Here is a tiny trained network, its code and every weight. The questions are about switching its units off for an input and a target symbol, where a switched-off unit gives its printed mean instead of its output.

import numpy as np


def w(rows, s, z=0):
    codes = np.array(rows[::2]) - 128.0
    scale = np.full(codes.shape[1], s)
    scale[-1] = z or s
    return codes * scale


def f(y):
    return np.maximum(y, 0)


def softmax(a):
    e = np.exp(a - a.max(-1, keepdims=True))
    return e / e.sum(-1, keepdims=True)


def log_softmax(a):
    a = a - a.max(-1, keepdims=True)
    return a - np.log(np.exp(a).sum(-1, keepdims=True))


def net(x, mask):
    ids = ['ΘΦβζξσψω'.index(c) for c in x.split()]
    T = len(ids)
    res = E[ids] + P[:T]
    u = 0
    for l in range(2):
        r = res
        for j in range(2):
            rows = slice(3 * j, 3 * j + 3)
            q, k, v = (r @ M[l][rows].T for M in (Q, K, V))
            z = softmax(np.where(np.tri(T) > 0, q @ k.T / 3**0.5, -1e9)) @ v
            o = O[l][rows]
            res = res + np.where(mask[u + j], z, o[:, -1]) @ o[:, :-1]
        u += 2
        y = f(res @ A[l][:, :-1].T + A[l][:, -1])
        res = res + np.where(mask[u : u + 16], y, B[l][:, -1]) @ B[l][:, :-1]
        u += 16
    return log_softmax(res[-1] @ U[:, :-1].T + U[:, -1])


Q, K, V, O, A, B = {}, {}, {}, {}, {}, {}
E = w([
[195,161,177,96,94,165,163,146],'Θ',
[170,110,102,102,93,91,132,37],'Φ',
[98,127,45,206,128,76,85,90],'β',
[104,140,170,143,235,12,129,125],'ζ',
[226,118,139,146,150,168,191,129],'ξ',
[202,144,85,249,156,120,100,184],'σ',
[80,65,108,101,85,65,46,92],'ψ',
[173,78,127,129,127,240,26,108],'ω',
],0.013)
P = w([
[147,165,255,153,56,91,155,110],'0',
[92,150,149,148,154,156,194,31],'1',
[133,121,147,157,121,126,163,49],'2',
[173,122,154,121,120,105,153,92],'3',
[160,101,135,135,129,106,125,109],'4',
[151,124,99,125,144,129,111,122],'5',
[151,70,108,121,180,136,110,101],'6',
[186,94,93,74,182,137,108,101],'7',
[166,104,71,92,165,135,96,153],'8',
[159,75,49,102,183,155,100,151],'9',
[170,59,60,85,192,165,111,145],'10',
[153,51,86,43,159,137,109,180],'11',
],0.0072)
Q[0] = w([
[147,136,239,87,183,110,108,185],'L0H0',
[57,190,217,155,229,72,158,155],'L0H0',
[128,156,86,164,117,154,131,184],'L0H0',
[37,137,101,93,81,134,104,186],'L0H1',
[3,170,98,125,26,158,149,153],'L0H1',
[108,68,204,126,145,139,129,32],'L0H1',
],0.0065)
K[0] = w([
[56,113,110,102,242,116,154,129],'L0H0',
[43,131,121,161,253,65,148,154],'L0H0',
[131,143,68,167,153,151,99,142],'L0H0',
[118,240,176,148,119,121,221,84],'L0H1',
[96,176,219,135,127,91,217,48],'L0H1',
[118,84,111,201,96,165,87,123],'L0H1',
],0.0059)
V[0] = w([
[122,205,160,66,86,193,149,90],'L0H0',
[2,176,86,111,234,28,135,140],'L0H0',
[84,171,196,205,79,103,114,115],'L0H0',
[91,185,200,108,75,116,168,208],'L0H1',
[110,86,192,119,91,19,161,71],'L0H1',
[78,133,135,171,62,234,33,182],'L0H1',
],0.0059)
O[0] = w([
[114,69,147,97,45,53,177,186,84],'L0H0',
[159,238,114,73,191,153,68,98,28],'L0H0',
[168,182,200,132,63,134,124,78,146],'L0H0',
[131,173,218,96,124,70,130,111,1],'L0H1',
[128,102,156,104,160,162,183,2,129],'L0H1',
[33,194,149,249,43,113,66,204,123],'L0H1',
],0.0058,0.004)
A[0] = w([
[169,149,48,138,108,131,179,17,196],'L0N0',
[185,168,107,156,186,99,128,208,166],'L0N1',
[205,59,136,138,186,229,165,202,206],'L0N2',
[112,110,166,167,65,155,119,154,182],'L0N3',
[130,161,22,180,86,117,111,75,164],'L0N4',
[171,153,99,208,125,152,161,110,219],'L0N5',
[168,73,111,156,188,108,180,123,200],'L0N6',
[152,102,97,135,45,91,61,50,249],'L0N7',
[178,93,152,146,117,179,114,186,190],'L0N8',
[169,133,225,37,172,6,112,119,188],'L0N9',
[72,98,75,58,84,60,87,120,170],'L0N10',
[149,194,157,131,199,2,57,166,156],'L0N11',
[102,131,153,141,62,82,161,194,109],'L0N12',
[145,229,202,150,70,98,86,105,98],'L0N13',
[173,58,35,65,93,98,68,73,135],'L0N14',
[240,114,205,199,193,151,111,142,253],'L0N15',
],0.0058,0.0023)
B[0] = w([
[61,95,213,196,188,110,199,137,221],'L0N0',
[173,162,78,190,114,119,46,200,193],'L0N1',
[244,183,78,89,110,128,148,167,248],'L0N2',
[99,169,80,179,45,107,79,133,168],'L0N3',
[77,145,165,179,168,67,150,135,209],'L0N4',
[144,206,139,164,148,118,182,146,220],'L0N5',
[203,129,109,109,162,144,172,165,227],'L0N6',
[37,106,135,168,112,107,85,74,230],'L0N7',
[163,167,87,147,51,162,119,188,202],'L0N8',
[169,132,162,73,43,249,136,73,180],'L0N9',
[82,88,71,166,197,123,100,74,174],'L0N10',
[169,202,96,100,110,196,126,166,181],'L0N11',
[120,88,114,146,53,165,112,163,141],'L0N12',
[104,254,210,193,83,43,39,116,147],'L0N13',
[46,50,80,166,110,119,112,154,231],'L0N14',
[217,207,118,167,80,145,166,172,253],'L0N15',
],0.0052,0.0064)
Q[1] = w([
[179,205,170,208,130,176,140,137],'L1H0',
[243,198,106,136,90,225,65,144],'L1H0',
[250,161,109,8,96,253,76,247],'L1H0',
[172,223,159,79,106,253,62,154],'L1H1',
[223,240,35,141,56,157,68,246],'L1H1',
[28,71,131,166,121,40,35,113],'L1H1',
],0.0048)
K[1] = w([
[138,135,81,93,117,96,70,107],'L1H0',
[130,70,23,92,114,169,115,150],'L1H0',
[120,115,2,63,204,143,132,163],'L1H0',
[163,121,51,126,135,224,146,210],'L1H1',
[116,66,52,70,159,153,79,185],'L1H1',
[87,122,183,68,83,93,152,104],'L1H1',
],0.0064)
V[1] = w([
[179,186,105,153,98,87,200,209],'L1H0',
[149,24,81,99,134,163,153,115],'L1H0',
[78,82,125,142,44,137,69,178],'L1H0',
[133,51,113,84,141,169,237,121],'L1H1',
[95,152,110,156,236,2,142,188],'L1H1',
[78,128,162,88,149,114,75,70],'L1H1',
],0.0068)
O[1] = w([
[126,48,132,97,186,128,70,191,254],'L1H0',
[57,122,79,136,113,66,175,82,51],'L1H0',
[159,103,11,2,132,164,138,85,162],'L1H0',
[89,26,135,9,169,177,241,177,46],'L1H1',
[197,92,178,127,173,8,137,96,86],'L1H1',
[99,132,155,202,125,160,152,46,1],'L1H1',
],0.007,0.0092)
A[1] = w([
[112,82,200,176,170,50,64,71,30],'L1N0',
[132,165,99,136,154,166,72,177,152],'L1N1',
[208,219,157,179,131,2,76,142,147],'L1N2',
[149,245,104,132,106,159,105,115,115],'L1N3',
[164,144,190,77,196,147,119,151,252],'L1N4',
[163,116,130,72,72,122,127,207,171],'L1N5',
[50,143,155,108,77,145,178,70,235],'L1N6',
[147,244,122,128,30,143,95,154,156],'L1N7',
[56,82,41,145,113,41,118,110,193],'L1N8',
[176,112,96,60,145,60,140,162,114],'L1N9',
[200,182,125,96,147,162,237,84,169],'L1N10',
[157,121,66,173,103,127,97,53,158],'L1N11',
[178,85,119,127,184,51,135,123,189],'L1N12',
[81,61,9,99,128,84,100,118,218],'L1N13',
[196,83,110,146,119,120,162,159,157],'L1N14',
[148,88,156,96,188,136,157,196,194],'L1N15',
],0.0054,0.0014)
B[1] = w([
[147,69,154,48,148,164,59,251,176],'L1N0',
[73,94,110,166,107,169,166,93,216],'L1N1',
[110,146,85,127,35,91,178,146,252],'L1N2',
[122,47,79,116,160,131,189,98,197],'L1N3',
[141,197,156,160,148,162,131,2,170],'L1N4',
[53,130,173,185,154,148,58,101,207],'L1N5',
[79,115,175,103,118,157,205,121,142],'L1N6',
[69,43,98,135,197,107,172,132,218],'L1N7',
[134,111,164,120,127,54,156,60,165],'L1N8',
[84,163,199,172,71,104,78,92,187],'L1N9',
[240,116,101,44,196,79,199,112,157],'L1N10',
[238,150,136,102,135,136,89,73,180],'L1N11',
[123,203,191,132,102,94,123,120,178],'L1N12',
[179,105,102,121,81,63,157,79,197],'L1N13',
[140,179,128,104,134,136,109,118,190],'L1N14',
[184,122,156,185,206,147,88,145,182],'L1N15',
],0.0049,0.015)
U = w([
[159,201,163,180,56,84,60,108,176],'Θ',
[203,130,73,70,123,46,193,61,111],'Φ',
[109,116,3,129,120,228,132,144,106],'β',
[166,98,145,89,222,209,86,171,110],'ζ',
[58,96,108,152,94,96,237,130,139],'ξ',
[23,135,155,184,84,196,135,164,5],'σ',
[135,174,125,186,141,175,137,22,252],'ψ',
[94,57,127,134,156,53,173,142,139],'ω',
],0.0046,0.0012)

Each question gives the input, a string of symbols that net reads in full, and the target symbol t.
The units are the heads (3 rows each of Q, K, V and O) and the neurons (one row each of A and B). Each row of codes is followed by its name. A weight is (code - 128) times the scale printed after its matrix; where a second scale follows, it is the last column's (O, A, B and U).
mask holds one flag per unit, layer by layer, with each layer's heads first. A switched-off unit (its flag False) gives its mean, the last column of its rows in O or B, instead of its output. The means were averaged over made-up inputs and are rounded, as every weight is.
A unit's drop is (log p(t) with every unit on - log p(t) with that unit switched off) / (log p(t) with every unit on - log p(t) with every unit switched off).
most important unit: the unit with the biggest drop
k most important neurons: the k neurons with the biggest drops, biggest first
top k neurons in layer l: the k neurons of layer l with the biggest drops, biggest first
heads that matter: for each layer, one digit per head in row order, 1 if its drop is at least 0.15 and else 0, layers parted by /
input ψ σ σ, target Φ: heads that matter -> 00 / 11
input ξ Φ β ξ ξ, target ζ: heads that matter -> 00 / 01
input Θ Θ ψ Θ β, target β: 2 most important neurons -> L0N13; L0N9
input β ζ ξ ζ ζ ω ζ β Φ ψ Θ, target Φ: heads that matter -> 00 / 10
input Φ ξ β ξ Θ ζ, target ζ: most important neuron -> L0N2
input ξ ξ ξ ξ β ψ β σ Φ ζ σ, target Θ: heads that matter -> 00 / 01
input σ Θ ξ σ β Φ Θ σ ζ, target Θ: top 2 neurons in layer 1 -> L1N2; L1N9
input Θ ω ω ξ, target β: heads that matter -> 01 / 11
input ξ Φ Θ ψ σ β β ψ Φ ζ ξ, target ζ: heads that matter -> 11 / 01
input σ ζ σ Θ, target Θ: heads that matter -> 00 / 11
input β σ β ψ, target Θ: heads that matter -> 10 / 01
input Θ ξ ψ Φ Φ σ ψ Θ σ σ, target Θ: heads that matter -> 01 / 01
input Φ Φ Φ ψ ξ β ξ σ ξ β Φ, target ξ: heads that matter -> 01 / 11
input Φ Θ β Φ, target ξ: most important unit -> L0H1
input β ω ξ σ β ψ ζ ζ β ψ, target Θ: heads that matter -> 10 / 11
input σ σ ξ ζ Φ σ Θ ξ ω ξ ω ζ, target β: 2 most important neurons -> L0N11; L0N0
input β ψ Θ Θ Θ Φ, target Θ: heads that matter -> 10 / 11
input β Φ ω ξ Φ Θ β β, target Θ: top 2 neurons in layer 0 -> L0N13; L0N4
input ω σ Θ Θ β σ β β β ψ ζ, target Φ: heads that matter -> 00 / 11
input σ ζ ξ, target Θ: most important unit -> L1H0
input β ω Φ, target Θ: heads that matter -> 10 / 01
input β ζ ζ, target ψ: 3 most important neurons -> L0N9; L1N4; L0N11
input ω σ ψ ψ, target Φ: heads that matter -> 11 / 10
input β ζ ω σ ζ Φ Θ ζ ξ β β β, target Θ: 2 most important neurons -> L0N13; L1N7
input ζ σ ω ζ Θ, target β: 3 most important neurons -> L0N0; L0N8; L0N13
input Φ ω ξ σ Φ ξ ζ β σ ξ ζ, target Θ: 2 most important neurons -> L0N1; L1N9
input Θ σ σ σ ξ ξ Θ σ Θ β, target β: top 2 neurons in layer 0 -> L0N9; L0N12
input Φ ζ β, target ξ: most important unit -> L0H1
input σ β σ ζ ω Φ, target ζ: top 2 neurons in layer 0 -> L0N13; L0N15
input σ Θ ζ ζ β σ σ ω ψ, target ζ: 3 most important neurons -> L0N13; L0N15; L1N2
